Below are the code and all the weights of a small trained network. Each question names an input and a target symbol and asks about switching units off, where a switched-off unit gives its printed mean instead of its output.

import numpy as np


def w(rows, s, z=0):
    codes = np.array(rows[::2]) - 128.0
    scale = np.full(codes.shape[1], s)
    scale[-1] = z or s
    return codes * scale


def norm(h):
    return h / np.sqrt((h * h).mean(-1, keepdims=True) + 1e-5)


def f(y):
    return y / 2 * (1 + np.tanh(0.7978845608 * (y + 0.044715 * y**3)))


def softmax(a):
    e = np.exp(a - a.max(-1, keepdims=True))
    return e / e.sum(-1, keepdims=True)


def log_softmax(a):
    a = a - a.max(-1, keepdims=True)
    return a - np.log(np.exp(a).sum(-1, keepdims=True))


def net(x, mask):
    ids = ['αβγδεηθλμξπστφψω'.index(c) for c in x.split()]
    T = len(ids)
    res = E[ids] + P[:T]
    r = norm(res)
    for j in range(2):
        rows = slice(2 * j, 2 * j + 2)
        q, k, v = (r @ M[0][rows].T for M in (Q, K, V))
        z = softmax(np.where(np.tri(T) > 0, q @ k.T / 2**0.5, -1e9)) @ v
        o = O[0][rows]
        res = res + np.where(mask[j], z, o[:, -1]) @ o[:, :-1]
    y = f(norm(res) @ A[0][:, :-1].T + A[0][:, -1])
    res = res + np.where(mask[2:10], y, B[0][:, -1]) @ B[0][:, :-1]
    return log_softmax(norm(res)[-1] @ U[:, :-1].T + U[:, -1])


Q, K, V, O, A, B = {}, {}, {}, {}, {}, {}
E = w([
[90,139,135,116,103,64,122,121,131],'α',
[84,129,130,103,111,61,121,110,130],'β',
[140,131,121,122,109,44,133,114,120],'γ',
[107,151,143,128,105,51,124,117,114],'δ',
[91,116,138,100,119,65,134,111,126],'ε',
[93,151,154,124,115,73,111,99,105],'η',
[106,179,152,146,108,80,97,99,97],'θ',
[108,84,87,99,10,121,135,247,23],'λ',
[167,130,148,121,119,60,151,92,101],'μ',
[213,124,91,181,103,92,147,99,106],'ξ',
[121,118,159,190,171,51,82,112,97],'π',
[111,144,67,131,144,69,128,117,118],'σ',
[122,147,168,132,201,106,148,177,100],'τ',
[106,157,157,174,150,103,48,167,85],'φ',
[82,89,126,205,147,130,192,104,129],'ψ',
[82,166,193,154,102,174,180,159,136],'ω',
],0.011)
P = w([
[140,158,132,119,162,95,117,97,254],'0',
[130,167,132,108,147,84,121,92,217],'1',
[146,167,122,131,142,85,118,110,198],'2',
[128,157,127,108,135,75,120,99,167],'3',
[129,148,119,98,136,79,129,105,151],'4',
[130,140,108,92,140,84,138,117,137],'5',
[125,133,104,89,143,90,141,124,120],'6',
[119,134,99,83,140,98,142,124,101],'7',
[112,127,91,72,146,117,145,125,87],'8',
[111,125,88,69,146,122,144,123,67],'9',
[116,119,88,73,148,122,146,128,40],'10',
[112,113,77,69,153,120,147,135,25],'11',
[99,114,73,67,151,133,139,138,8],'12',
],0.0058)
Q[0] = w([
[128,128,72,95,143,8,156,70,42],'H0',
[124,116,159,91,117,133,119,123,103],'H0',
[125,106,200,162,124,215,126,170,195],'H1',
[52,131,166,159,147,153,110,156,121],'H1',
],0.015)
K[0] = w([
[107,93,106,131,97,159,157,187,5],'H0',
[176,165,55,138,127,144,130,92,121],'H0',
[117,164,182,138,97,133,141,91,255],'H1',
[123,101,164,118,27,168,140,184,180],'H1',
],0.0086)
V[0] = w([
[158,76,72,88,39,117,54,145,133],'H0',
[166,173,187,52,161,120,54,197,143],'H0',
[146,139,147,93,3,135,147,142,135],'H1',
[215,74,181,103,146,102,106,83,69],'H1',
],0.0079)
O[0] = w([
[159,92,1,108,110,109,85,53,161,131],'H0',
[184,88,93,8,142,142,85,157,58,88],'H0',
[114,78,89,109,49,144,132,197,161,74],'H1',
[160,187,144,113,143,201,138,140,181,253],'H1',
],0.0086,0.0045)
A[0] = w([
[138,136,175,68,97,192,164,182,159,140],'N0',
[113,88,161,90,161,110,127,183,60,255],'N1',
[133,184,118,115,133,112,142,132,183,132],'N2',
[153,124,164,135,169,105,131,99,96,110],'N3',
[129,2,87,149,162,142,23,97,178,58],'N4',
[105,170,211,152,126,112,144,167,74,107],'N5',
[144,145,111,164,120,98,180,134,73,202],'N6',
[176,137,93,14,129,124,110,112,104,111],'N7',
],0.0089,0.0042)
B[0] = w([
[17,93,69,117,99,27,60,150,80,202],'N0',
[248,136,124,192,68,169,137,126,127,225],'N1',
[151,96,86,115,82,223,162,129,115,254],'N2',
[52,212,57,131,107,77,91,137,117,218],'N3',
[174,3,37,179,243,81,218,254,123,158],'N4',
[99,17,95,93,136,153,189,105,150,247],'N5',
[105,96,125,88,81,108,75,175,139,249],'N6',
[24,86,185,158,186,196,71,159,157,248],'N7',
],0.006,0.0046)
U = w([
[170,70,62,153,119,107,114,200,138,186],'α',
[167,80,96,123,192,109,132,135,153,122],'β',
[172,75,92,67,211,172,109,51,133,70],'γ',
[165,127,179,142,86,116,59,170,170,106],'δ',
[119,95,192,137,149,107,78,123,183,54],'ε',
[143,100,167,121,110,151,101,92,126,46],'η',
[134,103,161,130,107,146,101,103,111,50],'θ',
[144,136,123,131,128,126,125,149,127,2],'λ',
[53,129,117,41,123,189,108,159,161,144],'μ',
[200,174,82,128,59,196,164,89,167,168],'ξ',
[160,204,157,117,233,161,146,75,140,107],'π',
[106,155,90,152,108,41,112,59,84,171],'σ',
[206,140,147,41,187,116,177,179,43,217],'τ',
[176,174,140,146,167,172,1,167,78,186],'φ',
[88,135,172,217,186,138,201,168,162,218],'ψ',
[115,79,171,143,61,103,201,179,82,79],'ω',
],0.011,0.0031)

Each question gives the input, a string of symbols that net reads in full, and the target symbol t.
The units are the heads (2 rows each of Q, K, V and O) and the neurons (one row each of A and B). Each row of codes is followed by its name. A weight is (code - 128) times the scale printed after its matrix; where a second scale follows, it is the last column's (O, A, B and U).
mask holds one flag per unit, heads first, then neurons. A switched-off unit (its flag False) gives its mean, the last column of its rows in O or B, instead of its output. The means were averaged over made-up inputs and are rounded, as every weight is.
A unit's drop is (log p(t) with every unit on - log p(t) with that unit switched off) / (log p(t) with every unit on - log p(t) with every unit switched off).
The circuit of an input: a set's keep is (log p(t) with only the set's units on - log p(t) with every unit switched off) / (log p(t) with every unit on - log p(t) with every unit switched off). Starting from all 10 units, units are removed one at a time, each time the one whose removal leaves the highest keep (on an exact tie, the one counted first), for as long as the keep stays at least 0.8.
units of the circuit, in order: the units of the circuit, biggest drop first
top k neurons: the k neurons with the biggest drops, biggest first
drop of u: that unit's drop, to one decimal
input ξ γ δ, target ξ: units of the circuit, in order : [N2, N0]
input μ μ θ π δ ε μ μ μ δ π τ σ, target τ: top 2 neurons : [N5, N1]
input μ μ σ τ θ δ, target τ: units of the circuit, in order : [H0]
input μ σ μ φ μ μ, target φ: units of the circuit, in order : [H0, N7, N1]
input μ ψ ξ μ ξ ξ μ ξ σ σ ξ ε, target σ: top 3 neurons : [N7, N5, N1]
input μ η μ μ ξ ε ε μ μ μ σ σ, target σ: units of the circuit, in order : [H1, H0]
input ξ μ μ σ σ μ γ σ ε μ ε φ ω, target ω: units of the circuit, in order : [H1, N7]
input μ α ξ μ δ μ μ μ μ λ μ, target γ: units of the circuit, in order : [H0, N7]
input ξ σ σ φ σ ξ, target φ: units of the circuit, in order : [H0, N7, N5]
input μ ω σ β α, target σ: top 2 neurons : [N3, N2]
input σ σ μ μ ω σ, target ω: top 2 neurons : [N5, N1]
input ξ μ δ, target ξ: top 3 neurons : [N2, N7, N6]
input μ σ σ σ μ ξ λ θ α, target α: units of the circuit, in order : [H0, N4]
input μ μ π ξ η τ π α μ, target π: units of the circuit, in order : [H1]
input φ σ δ ξ σ δ τ μ, target τ: top 2 neurons : [N5, N1]
input α ψ σ μ, target ψ: top 2 neurons : [N0, N5]
input ω μ σ μ ψ μ γ, target ψ: drop of H0 : 1.2
input γ μ μ δ φ μ γ σ μ μ μ ψ μ, target ψ: drop of H0 : 0.9
input σ ψ μ β, target ψ: drop of H0 : 1.4
input α ε μ θ μ τ σ μ μ μ μ δ, target μ: units of the circuit, in order : [H1]
